[128 = 0]
[116 126 137 128 124 123 134 134 141 133  99 131 133 130 149 133  98 155
 141 127 129 106 137 100 115 136 127 116 104 141 116 139 122 128 129 124
 113 112 107 112 152 138 134 124  91  88 143 120 112 119 129 108 129 142
 112 103 139 131 135 126 129  98 150 128 151 126 120 133 120 124 114 121] | (77) & (277)
[ 73 118 134 124 147 109 101 158 131 137 111 114 128 130 172 147 137 155
 124 138 122 142 136 136 129 141 146 138 112 131 119 115 107 143 126 124
 158 124 131 149 111 130 138 129 156 104 129 145 149 132 124  94 134 121
 138 138 122 136 136 109 124 123 116 127 125  95 134 109 107 120 122 105] | (77) & (280)
[156 135 130 122 134 110 144 158 118 138 125 123 145 127 118 122 102 152
 126 121 126 113 124 119 121 111 127 137  93 130 120 147 121 125 129 129
 122 126 116 127 143 136 132 122 119  89 139 121 121 129 131 102 125 141
 110 115 155 131 128 121 120 121 150 127 137 128 127 150 122 124 145 115] | (81) & (279)
[132 123 140 119 139 102 148 147 148 145 126 133 147 127 111 128 114 162
 136 129 124 109 140 133 119 135 134 128 100 130 115 116 121 127 130 135
 132 127 116 117 130 112 123 120 103 120 133 128 146 127 123 133 127 131
 116 108 150 131 139 124 127 124 147 122 161 143 126 116 127 125 144  89] | (81) & (279)
[148 129 130 119 126 114 110 140 120 138 116 136 126 134 148 144 112 168
 134 122 131 134 133 109 128 122 128 144 120 123 128 146 115 138 127 130
 161 130 132 173 130 151 140 126 126  68 134 116 129 124 144  70 117 135
 117 138 135 128 130 124 120 121 127 141  78 124 131 141 125 124 121 137] | (77) & (277)
[104 141 136 132 135 117 126 134 109 127 122 115 123 135 127 131 115 130
 134 126 126 126 113 132 120 113 118 138 103 135 133 138 120 118 130 135
 135 121 121 114 131 134 124 126 144  96 125 126 134 135 127 132 126 122
 120 120 142 144 123 114 119 131 143 121 146 120 128 143 119 129 149 116] | (77) & (279)
[148 118 130 125 141 104 143 140 145 140 124 127 142 122 126 119 101 174
 132 116 130 112 133 141 123 133 134 124 123 127 119 117 121 119 129 132
 131 118 113 115 128 105 116 116 109 133 145 113 138 116 120 107 112 130
 120 128 157 125 122 119 134 117 135 130 152 111 130 131 124 120 120 112] | (81) & (279)
[144  98 140 134 138  98 130 141 163 139 129 130 146 140 136 121  91 186
 131 123 130 102 150 124 110 136 134 112 113 130 112 119 121 125 136 120
 118 123 104  95 133 113 135 120  96 145 154 107 132 112 121 127 120 143
 119 128 155 130 133 106 159 102 143 137 167 112 132 136 127 121  98 114] | (81) & (280)
[137 128 124 130 137 112 130 158 135 132 124 128 129 154 129 146 112 143
 132 125 129 125 136 112 124 123 140 122  92 123 116 132 125 130 134 131
 136 129 122 141 135 132 140 132  93  98 141 130 119 118 133 109 131 144
 116 124 146 124 137 122 128 124 140 132 135 111 163 139 136 121 129 124] | (81) & (280)
[103 112 122 135 150 110  71 174 154 133 111 118 108 136 173 140 138  98
 127 143 116 126 132  92 131 137 141 114  98 119 112 119 121 122 143 116
 107 121 110 125 124 130 152 138 103 114 135 150  98 116 127 124 127 130
 131 127 114 139 151  94 117 119 144 131 105  88 131 114 123 122  94 117] | (77) & (279)
[154 122 135 124 141  90 116 175 141 136 118 129 133 146 142 131  88 157
 139 123 128 118 134 106 122 121 135 115  89 126 109 133 121 123 133 129
 130 120 110 125 141 136 146 126  92  88 147 120 113 123 141 100 124 143
 116 119 151 144 138 105 125 103 152 136 124 111 128 145 125 127 119 111] | (81) & (279)
[140 132 120 114 146  98 110 162 111 139 118 122 131 132 139 142 129 151
 112 126 134 141 130 145 137 130 142 143 106 122 126 123 111 144 127 132
 159 124 115 174 114 134 143 132  98  80 128 128 149 137 127  91 137 120
 126 151 142 140 128 113 119 132 115 128  98  95 133 133 118 120 146 106] | (81) & (280)
[144  94 144 152 147  93 168 146 229 148 113 147 168 134 145 126  77 208
 149 112 121  62 173  98  99 126 136  98  81 137  85 121 119 110 139 114
 101 124  74  48 149  92 131 105   4 144 168  99 120  83 127 145 110 161
 106  77 173 132 148 121 150  75 181 128 202 118 131 126 125 112  65 120] | (77) & (280)
[135 118 144 125 141 108 131 175 133 139 119 122 126 132 145 125 103 138
 129 126 115 108 136 120 117 126 135 119  93 130 113 130 119 128 128 119
  96 106 108 100 149 114 142 134 125 133 138 127 120 141 127 113 132 141
 116 119 148 135 138 101 126 114 150 124 156 112 129 137 127 121 120 102] | (77) & (279)
[112 116 143 150 115 120 181 116 172 133 119 135 156 124 120 112  91 174
 152 123 127  81 145 117 106 115 125 111 111 141 110 129 126 112 128 115
 104 118  89  56 155 107 111 111  61 156 159 104 127 110 124 153 120 147
 104  77 151 128 135 137 150 103 163 133 206 147 131 137 116 128 102 137] | (77) & (276)
[118 124 131 129 121 121 104 136 149 120 111 135 127 128 153 154 115 143
 130 128 125 122 134  76 131 123 131 129 105 130 124 149 121 128 132 125
 132 131 109 146 139 156 143 125  80  76 129 124 101 130 121  98 129 145
 115  98 104 128 142 121 122 111 144 137  93 129 126 137 128 133 106 135] | (77) & (277)
[125 127 141 124 142 114 157 143 144 133 123 131 131 132 127 126 117 133
 126 135 128 100 134 132 121 138 136 143 103 134 114 121 121 134 125 120
 106 116 110 102 133 118 130 126 116 138 130 130 131 130 130 118 130 136
 121 114 142 119 134 124 134 121 133 122 156 110 126 127 126 125 116 111] | (77) & (276)
[113 157 123  97 131 119 146 147  92 124 133 120 121 129  97 145 133 134
 127 125 134 156 111 153 134 126 156 159 113 120 140 148 126 144 128 141
 164 122 138 179 116 139 139 148 182  70 120 142 157 145 124 116 141 105
 123 156 145 142 124 133 115 149 123 115 124 112 127 137 115 130 188 111] | (81) & (280)
[165 128 145 133 153  97 115 171 135 134 131 131 115 133 126 111 114 136
 118 128 126 113 124 123 113 142 118 115  98 128 115 127 126 119 124 120
  91 110 121  91 138 134 140 124 126 142 121 130 119 137 129 111 134 138
 119 129 146 132 125  94 125 119 140 127 136 129 122 141 134 118 117 103] | (81) & (279)
[128 113 135 120 139 119 112 160 117 139 119 120 110 140 156 132 130 118
 118 133 127 136 141 114 124 151 143 124 110 131 114 125 117 145 128 114
 102 116 124 133 130 134 149 141 125 135 136 143 113 124 137 102 130 133
 135 136 123 125 136 111 126 120 125 129 122 104 117 116 121 119 106 105] | (81) & (279)
[167 131 130 128 147  94 121 180 143 135 125 131 127 135 116 137 114 138
 129 125 132 104 131  97 119 134 138 108  67 130 105 136 127  98 130 126
 101 118 115 116 134 135 142 123  71 101 133 137 115 127 137 119 122 144
 105 108 153 130 139 113 129 110 152 128 119 101 128 146 126 124 130 110] | (81) & (279)
[117 106 135 124 146 117  94 147 140 134 107 127 117 132 177 134 139 125
 121 154 124 139 142 129 135 151 145 123 131 125 109 106 117 143 132 120
 126 123 127 148 107 123 149 131 159 136 131 145 132 122 132  88 123 123
 142 142 110 126 134 114 128 122 114 133 110  74 133 112 120 118  86 106] | (81) & (279)
[164 105 130 136 151  89 120 172 197 145 113 137 151 133 140 147 100 178
 144 116 129  85 163  68 111 126 134  84  68 126  94 131 148 114 139 121
 106 130  79  83 157 123 143 114  14  99 165 111  95  97 134 123 111 156
  98  87 162 136 151 107 131  95 190 129 139 109 133 147 119 124  83 119] | (81) & (280)
[ 90 127 124 124 122 129 196 132 126 134 120 124 135 137 137 148 124 129
 136 131 108 127 132 118 129 120 133 132  97 129 122 132 130 131 141 132
 136 130 114 130 139 126 154 130 113 102 136 133 134 119 125 135 131 123
 116 123 126 140 143 125 128 125 129 123 147 117 133 127 116 124 125 128] | (77) & (279)
[111 128 141 128 148 102 152 146 139 135 121 127 144 130 123 130  93 174
 141 117 134 105 134 125 114 116 131 130  84 131 121 130 120 126 145 130
 131 108 104 108 144 113 130 116  99  83 144 110 140 124 125 119 119 134
 110 108 160 139 136 117 137 115 158 122 168 121 130 140 111 123 121 126] | (77) & (279)
[162 117 123 116 146 110 110 165 134 133 129 128 122 132 133 136 128 136
 128 128 131 134 142 109 139 129 138 119 127 122 108 122 121 139 132 127
 132 151 134 165 110 132 148 138 103  88 133 137 122 118 144  95 125 140
 126 145 152 132 138 117 121 117 139 138  96  87 136 126 126 121 117 122] | (77) & (280)
[123 131 126 126 134 106 144 149 146 142 120 124 135 131 113 151 112 128
 135 121 127  96 141  87 129 114 113 112  68 130 113 140 127 119 134 130
 119 124  98 116 153 138 137 131  27  78 141 135 113 114 139 144 136 137
 103  82 136 137 151 125 125 111 166 135 142 127 127 138 110 132 138 119] | (77) & (276)
[133 135 152 119 139 118 154 154 115 139 128 127 130 137 115 120 111 130
 123 129 136 116 111 143 109 125 137 136 106 136 122 129 121 137 116 131
 109 107 126 115 135 120 123 129 158 137 125 134 129 147 130 117 137 129
 121 115 142 129 126 121 134 139 118 117 160 132 125 128 129 128 147 109] | (81) & (276)
[126 135 116 119 136 111 103 160 121 130 122 116 127 133 137 153 118 145
 132 128 123 134 130 119 130 118 128 132 100 123 123 135 119 133 130 136
 151 129 125 164 129 123 141 126 129  55 138 128 125 123 136 100 132 127
 122 134 138 141 135 121 118 127 144 129 109 102 126 140 120 119 139 120] | (81) & (280)
